Here is a tiny trained network, its code and every weight. The questions are about switching its units off for an input and a class, where a switched-off unit gives its printed mean instead of its output.

import numpy as np


def w(rows, s, z=0):
    codes = np.array(rows[::2]) - 128.0
    scale = np.full(codes.shape[1], s)
    scale[-1] = z or s
    return codes * scale


def norm(h):
    return h / np.sqrt((h * h).mean(-1, keepdims=True) + 1e-5)


def f(y):
    return y / 2 * (1 + np.tanh(0.7978845608 * (y + 0.044715 * y**3)))


def log_softmax(a):
    a = a - a.max(-1, keepdims=True)
    return a - np.log(np.exp(a).sum(-1, keepdims=True))


def net(x, mask):
    res = np.array(x, float).reshape(1, 2) / 4 @ E
    u = 0
    for l in range(2):
        y = f(norm(res) @ A[l][:, :-1].T + A[l][:, -1])
        res = res + np.where(mask[u : u + 3], y, B[l][:, -1]) @ B[l][:, :-1]
        u += 3
    return log_softmax(norm(res)[-1] @ U[:, :-1].T + U[:, -1])


A, B = {}, {}
E = w([
[121,246,38,105,200,107,3,178,169,103,82],'x0',
[142,121,231,182,46,128,124,248,106,43,65],'x1',
],0.0034)
A[0] = w([
[131,170,96,88,138,184,143,24,152,151,218,77],'L0N1',
[98,111,4,79,214,102,94,132,165,157,187,2],'L0N2',
[80,161,31,122,217,149,133,89,175,140,154,60],'L0N3',
],0.0043,0.0015)
B[0] = w([
[162,216,193,49,121,83,120,135,107,186,1,228],'L0N1',
[90,119,143,188,130,94,140,69,174,110,195,253],'L0N2',
[51,65,110,142,197,115,138,109,221,49,117,245],'L0N3',
],0.004,0.0042)
A[1] = w([
[95,80,55,169,162,92,10,159,194,97,254,126],'L1N1',
[116,197,137,158,111,109,71,147,121,43,62,38],'L1N2',
[125,128,98,112,199,9,147,62,124,134,185,2],'L1N3',
],0.0044,0.00072)
B[1] = w([
[166,138,156,167,54,237,220,206,59,159,159,250],'L1N1',
[216,177,127,2,126,117,104,167,106,173,87,240],'L1N2',
[87,152,53,154,161,79,29,112,146,124,129,251],'L1N3',
],0.0058,0.0031)
U = w([
[37,137,78,150,205,56,28,62,254,101,153,235],'0',
[113,191,64,192,136,233,128,193,114,87,203,37],'1',
[241,164,159,20,99,119,55,212,81,93,84,205],'2',
[147,118,144,41,144,91,130,53,76,204,103,3],'3',
[127,26,196,196,72,150,172,117,69,68,181,196],'4',
],0.008,0.0013)

Each question gives the input, the list of numbers given to net, and the class t.
The units are the neurons (one row each of A and B). Each row of codes is followed by its name. A weight is (code - 128) times the scale printed after its matrix; where a second scale follows, it is the last column's (A, B and U).
mask holds one flag per neuron, layer by layer. A switched-off neuron (its flag False) gives its mean, the last column of its row in B, instead of its output. The means were averaged over made-up inputs and are rounded, as every weight is.
A unit's drop is (log p(t) with every unit on - log p(t) with that unit switched off) / (log p(t) with every unit on - log p(t) with every unit switched off).
The circuit of an input: a set's keep is (log p(t) with only the set's units on - log p(t) with every unit switched off) / (log p(t) with every unit on - log p(t) with every unit switched off). Starting from all 6 units, units are removed one at a time, each time the one whose removal leaves the highest keep (on an exact tie, the one counted first), for as long as the keep stays at least 0.8.
units of the circuit, in order: the units of the circuit, biggest drop first
top k neurons: the k neurons with the biggest drops, biggest first
top k neurons in layer l: the k neurons of layer l with the biggest drops, biggest first
drop of u: that unit's drop, to one decimal
input [-1,2], class 4: units of the circuit, in order => (L0N1)
input [8,-2], class 1: top 2 neurons => (L1N1 L0N1)
input [-6,-7], class 0: top 3 neurons => (L1N1 L1N3 L1N2)
input [5,0], class 1: units of the circuit, in order => (L1N1 L0N1)
input [8,0], class 1: top 4 neurons => (L1N1 L0N1 L0N2 L0N3)
input [7,0], class 1: units of the circuit, in order => (L1N1 L0N1)
input [-5,-6], class 0: top 2 neurons => (L1N1 L1N3)
input [-1,1], class 4: top 2 neurons in layer 1 => (L1N2 L1N3)
input [6,-2], class 1: top 2 neurons => (L1N1 L0N1)
input [8,-4], class 1: drop of L1N1 => 1.8
input [8,-3], class 1: drop of L0N3 => -0.1
input [-3,-8], class 0: drop of L1N3 => 0.1
